Each row is followed by its group and then its class within the group.
[ 21 -24  -3  21 -21 -35 -25 -48  -2  22  -8  15  31  33 -45 -21 -32 -19] => suvo Nup
[ 33  18   2 -32 -34 -35 -26 -19 -20  13  -3  17  -8   1 -49 -27 -12 -13] => suvo vaso
[ 12 -15  16  11 -11 -38  10  -7 -15  -2 -16   1  -3  14 -45 -34 -24 -14] => suvo Nup
[  7  26 -15  -3 -67 -24  -8  -5 -15  10  -5   8   8 -20 -45 -37 -54   5] => tifer leba
[ 11 -19   8   9 -38 -30 -24  -5 -18  13 -19  13   2   6 -42 -23  -1 -11] => suvo vaso
[  41  -21    6   26  -16 -101  -22    4  -23   21  -39    7    7   27
 -110  -37  -46  -26] => suvo Nup
[ 11  19  -5   6 -58  -8 -17  -3 -22   5 -41  10   0 -14 -60 -22 -14  -5] => tifer rakap
[ 29  -1  -1  -7 -37 -46 -28 -30 -16  17  15  12  14 -16 -32 -37 -29  -9] => tifer zibu
[  4  42 -20  10 -44 -23 -25  -4 -30  -7   3   9  -4   0 -56  -7 -12  -9] => tifer leba
[ 15  -1 -18  -4 -45 -26 -14 -14 -35  14   7   8   1 -12 -77 -45 -26  22] => tifer rakap
[ 24 -16   2  -1 -64 -28  -6 -14 -25  18 -10  39 -14  -5 -61 -18 -14  -8] => suvo vaso
[ 26  -7  -9 -15 -54 -43 -10 -23 -37  15  -5   7   4   5 -69 -27   5 -29] => suvo vaso
[  0  20  17  -6 -57 -14 -12   4 -21 -13   6  12  13 -64 -51 -25   5 -54] => tifer leba
[  0 -13   8   1 -19 -31 -23 -31 -14   7 -31  17  -5  13 -37 -22  -6  -8] => suvo kodap
[ 25   9 -10  -6 -30 -47 -13  -8   0  11  -8  -4   8   4 -48  -6 -41   2] => tifer zibu
[ 13 -14  -9   8 -47 -48  16 -24 -33  -1  -1  45  -8  19 -94 -25  14 -17] => suvo Nup
[ 10  -9  -5   2 -20 -24  -2 -14 -13   8  -7  18  -3  17 -21 -13  -3 -27] => suvo vaso
[ -8  34  -2  11 -35  24 -27   6 -38  -5   8  -2   4 -14 -75 -19  13  -7] => tifer leba
[  8  18   6  -2 -55 -26 -30  -4 -14  32 -17   1  12 -16 -64 -25 -22  -3] => tifer leba
[ 22   0 -10  -3 -50 -31 -23 -16 -22  18  -2  15   7  15 -84 -13  25 -16] => suvo kodap
[ -3  13  -7  -2 -63 -22 -30 -24 -28  26   2  21   0  13 -50  -7 -16 -13] => suvo vaso
[  8 -16   0  -5 -74 -23  -4 -24   8  24  -1   5  -8  -2 -45 -20  -4  -4] => suvo kodap
[ -9 -10 -17  21 -16 -10  -8 -15   6  14   4 -15   2  14 -50  -6  13 -21] => suvo Nup
[ -9  12   4  12 -12 -25 -21  19   4   1 -21  -7  16   1 -31 -14   5 -22] => tifer leba
[ 14  10   4   9 -59 -32 -21 -37 -24  21   6  17 -10   4 -70 -17 -11  -2] => suvo kodap
[ -2  -7   1   5 -52 -15 -17   8 -30  16   9  20   0 -16 -53   3 -21  -5] => tifer rakap
[ 38   0 -10 -22 -22 -26 -31  -5 -49  10   0   0 -11 -16 -63 -36 -46   4] => tifer rakap
[  3  19  -1  11 -29 -27 -20 -27 -18  15   7  28   5   6 -49  10  -5   4] => suvo kodap
[ 14  11 -19 -16 -30   6 -29  10 -13   8  -4  -1   9   0 -73 -28 -24 -16] => tifer zibu
[ 15  -2  -3   8 -12  26 -29 -10 -26  25 -13  -9   6   6 -47 -18 -16 -12] => suvo Nup
[ 15 -10  -4  13 -45 -18  -8 -13 -27   4   3  20  -3  -2 -56 -35   8  -7] => suvo vaso
[  1 -10  -9  15 -24 -21 -10 -13 -15  16   1   8  13   3 -72   3  -5  16] => suvo Nup
[ 10 -19   5  15 -26 -41 -13 -13  -9  14 -25  13  -2  32 -61 -42  -3 -26] => suvo Nup
[ 69 -43   2 -39 -58 -94   1 -40 -34  35 -17  34 -22   7 -40 -38 -45  -2] => suvo vaso
[  9   2 -11   1 -36 -43 -26   7 -28  -4   3   9 -11  -5 -52 -37 -18 -24] => tifer zibu
[ 13   8  10   4 -13 -13 -21  -6 -22  16  -1   3   5  -7 -25 -13 -20 -19] => tifer zibu
[ 12 -10  -3  14 -41 -34  -4 -14  -7  26   1  -5 -20  -4 -88  -1  12  -2] => suvo Nup
[ 21  14  -2   0 -19 -14 -20  -3   0  13   3  16  -3 -11 -43 -30 -32  -9] => tifer rakap
[ -4   0  -6  -6 -17 -10 -16  -3  -9   3 -10  -2 -18 -24 -25 -20 -14  -2] => tifer zibu

Each row is followed by its group and then its class within the group.
[  0   3 -10  10   3  -5  -4 -57  -7  -1   5  25  -1 -11   4 -10   5  -6] => (36) J
[ -3  10  -9  27   7   4  -5 -52 -20  10  13  10   5 -21  -2  -3   0  -6] => (34) N
[ -3   2   1  18   0   3  -1  -5 -23 -16  -3  -8   5   8  -2  -2  -4 -12] => (34) Z
[-18   7  -8  12   4  -7  -6 -74 -11  10  11  33  -6 -28   4 -12   2  -1] => (36) J
[ -3  11  -2  13   4  -2  -6 -65   1   4   2  25   4  -3   6 -11   3   0] => (36) E
[ -3   0 -18  16  19   1   0 -50 -25 -12   4  14   8   7   0  -6   3 -12] => (34) N
[-12   1   4  -2   4   5   4 -22 -36  -9 -24   0  13  52  -2  10   7  -3] => (32) G
[ 12  -6  33   2   0   4  -5 -64 -23   4  -6   6  -5 -16   4  -7  -8   4] => (29) A
[  6  -3   9  21   1   0   0 -15 -34 -15 -26  -9   2  13   2 -25  -5 -12] => (29) L
[  8   2  17  19  -1  -8  -5 -22 -42  10 -14  -5  -3  -4  -1 -12  -5  -4] => (29) L
[ -3   0   5   7   0  -1  -7 -73  -7  -4   5  24 -11 -11   6 -11  -2  -1] => (36) E
[ -6   7 -11   9   1  -5  -2 -39 -12   7   1  23   5   3   3 -12   3  -8] => (36) J
[  6  -1  17  14   5  -7  -1 -54 -23 -10 -11  10  -4   3   6  -8  -5  -5] => (29) A
[  5  -4  27   4  -3  -5  -3 -45 -27  -3  -5  -2 -12 -16   8 -11 -10  -1] => (29) A
[  0  -1  12  14  -2  -3   6  31 -26  12 -16 -14   8  14  -1  -5  -3  -6] => (29) L
[ -8  -5  22  13  -4   2   2 -38 -66  -5 -15 -11  -2  10  -7  -2 -13  -6] => (32) U
[ 10  -2  16  19   2  -5   0 -45 -37  -7 -10  -5  -7 -16   3 -15  -5  -6] => (29) L
[ -6   9 -25  -3   1  -8   4  31 -20  16  -7  11   8  18   4  -5   5  -7] => (36) J
[ 16   2 -17  18   6   3   2  16 -16 -17   2  -4   6  12   2   0 -10 -12] => (34) Z
[  3  -4  34  14   3  -2   0 -60 -28  -3 -11  -3  -3   1  -3  -9  -7  -2] => (29) A
[  5  -3  10  10   1  -9  -2 -21 -13  -2  -5  10 -10 -13  10 -17  -5  -2] => (29) A
[ -3   5  -9  10   8 -15  -4  -9 -32   2   7  12 -11 -25   9  -6  -5  -6] => (32) G
[  0   1  -8   5   0 -10  -4 -84 -29  -5   7  37  -9 -15  17 -18  -2  -7] => (36) J
[ -5  -4   9   2   3   0  -3 -25 -57  -9  -4   4 -10  -6  -8  -2  -9 -15] => (32) U

Each row is followed by its group and then its class within the group.
[ 13 -16 -23  -4 -12   9  15 -25  17  -1  -8  -1 -12  -5 -13  -5   0  16] => [74] bel
[ 23  -1 -18 -13  -9   7  -3  -9  10   6   9 -18  -6 -14  13  17  15   4] => [77] tibi
[ 12  -9 -40  -6   1  15   6   4  12  -2 -13  -3  -8  -6 -13  12  -1  11] => [74] dufi
[ 11  -9 -15  -1 -17  36   6  -8  14  10  13 -11  -1 -16  -2   6  36  10] => [77] tibi
[ 29  -2 -39  -5 -15  28  17  -1   5   7  11 -15  -4 -12   4   3  24  10] => [77] tibi
[ 10 -17 -25 -14 -11  12  21 -38  26   8  27 -29  15 -12  10   9  21   1] => [77] Sos
[ -2 -12 -28  -5   7  11  14  11  28   1  17 -15   2   0   3 -19   5   9] => [77] Sos
[ -3 -14  -3   0 -18  24   6 -37  16   0   3  -9  11   1  -9  -1  30  30] => [77] Sos
[  3  -9 -23  -2 -13   7   1  -3   5  -5   2   2 -11  -6 -18  26 -15  12] => [74] bel
[  9  -6 -17  -9  -1  22  10  -6   5   2  22 -18  11   2  -7   3   9  -6] => [77] Sos
[  8 -10  -3  -9   2  15  11  -3  18  -4  10 -23   7  -5  19   2  17   7] => [77] Sos
[  9  -9 -11  -7  12  18  -1   5  21  -7   1  -4 -12  -4   8   6   0  -4] => [77] tibi
[ 13  11 -17  -4   4  33  -4   7  14  -4  21 -19  -3 -14   2  -7   3  -7] => [77] tibi
[  9 -13   6  -7   1  40  16 -17  21   6  20 -29  14   0  -3   7  28 -12] => [77] Sos
[  5 -15 -34  -6 -14  26  11  -4  19   1  21 -24  11  -7 -10  -3  13  14] => [77] Sos
[ 23 -23 -29  -4  -5  33 -19 -27  19  -2   3 -19 -28 -10 -25   2  -4   9] => [74] bel
[ 21  -2 -19  -1  34  12 -10   9   7  -1 -11   4 -17 -13 -17  19   3   0] => [74] dufi
[ 24 -15  -6  -7  -3   9  16  -1  11  -4   6 -16  -4  11   5   0  16 -16] => [77] Sos

Each row is followed by its group and then its class within the group.
[-20   0  -3  -3   8  19  15  16   0  -5  -4   0  -9   7   6  15  11 -29] => tago Lutus
[  4   4  -5  -2   2 -13   1   1  -5  -4   0   6  13   3   2  10  -7  -6] => mev puli
[-51  21 -42 -27   0  31  30  51   9 -13  -2  -8 -27  23  -9  33 -10 -58] => Kebuv Dig
[ 14  -9 -12   1   0 -11 -21 -27  -1   2  11   0   3   0 -10  -8   8   4] => dod Davur
[-18   6  -5   3   1   9   1  -3   4  -3   0  -3 -28   0   4   4   8 -12] => Kebuv geged
[-25 -12 -29 -18   5  13  16  35  23  -4 -10  -7   7   9   5  22 -13 -51] => tago dema
[ -9   1 -12  -7   1  -5  -4   2  -5  -1  10  -4   3   9   7   9   1   4] => mev Tuze
[-10   6  -8  -5   3 -15   8  15  -9  -1   4   7  12   8   4  15   6 -12] => mev puli
[-25  -4  -8   4   1  12  -4 -14  -1   2 -11  -2 -13  -1  -8 -10  13  -5] => tago dema
[ -9  -5 -20  -6  -4   7 -11 -11   2  -1   5  -6  -4   2  -1  -4  -2  -2] => dod Davur
[-21   4 -23  -9   5  10   2  13  -6  -5   2  -2  -3  12   4  17  -4 -13] => mev Tuze
[-15   3 -27  -9  -7 -10 -18  -5   2  -1   8  -3  -4   9  -4   4  -2  -4] => dod Davur
[ -6   6  -8  -1  -5   8  -7 -12  13 -11   2  -5 -24  -2   4   3   9 -15] => Kebuv geged
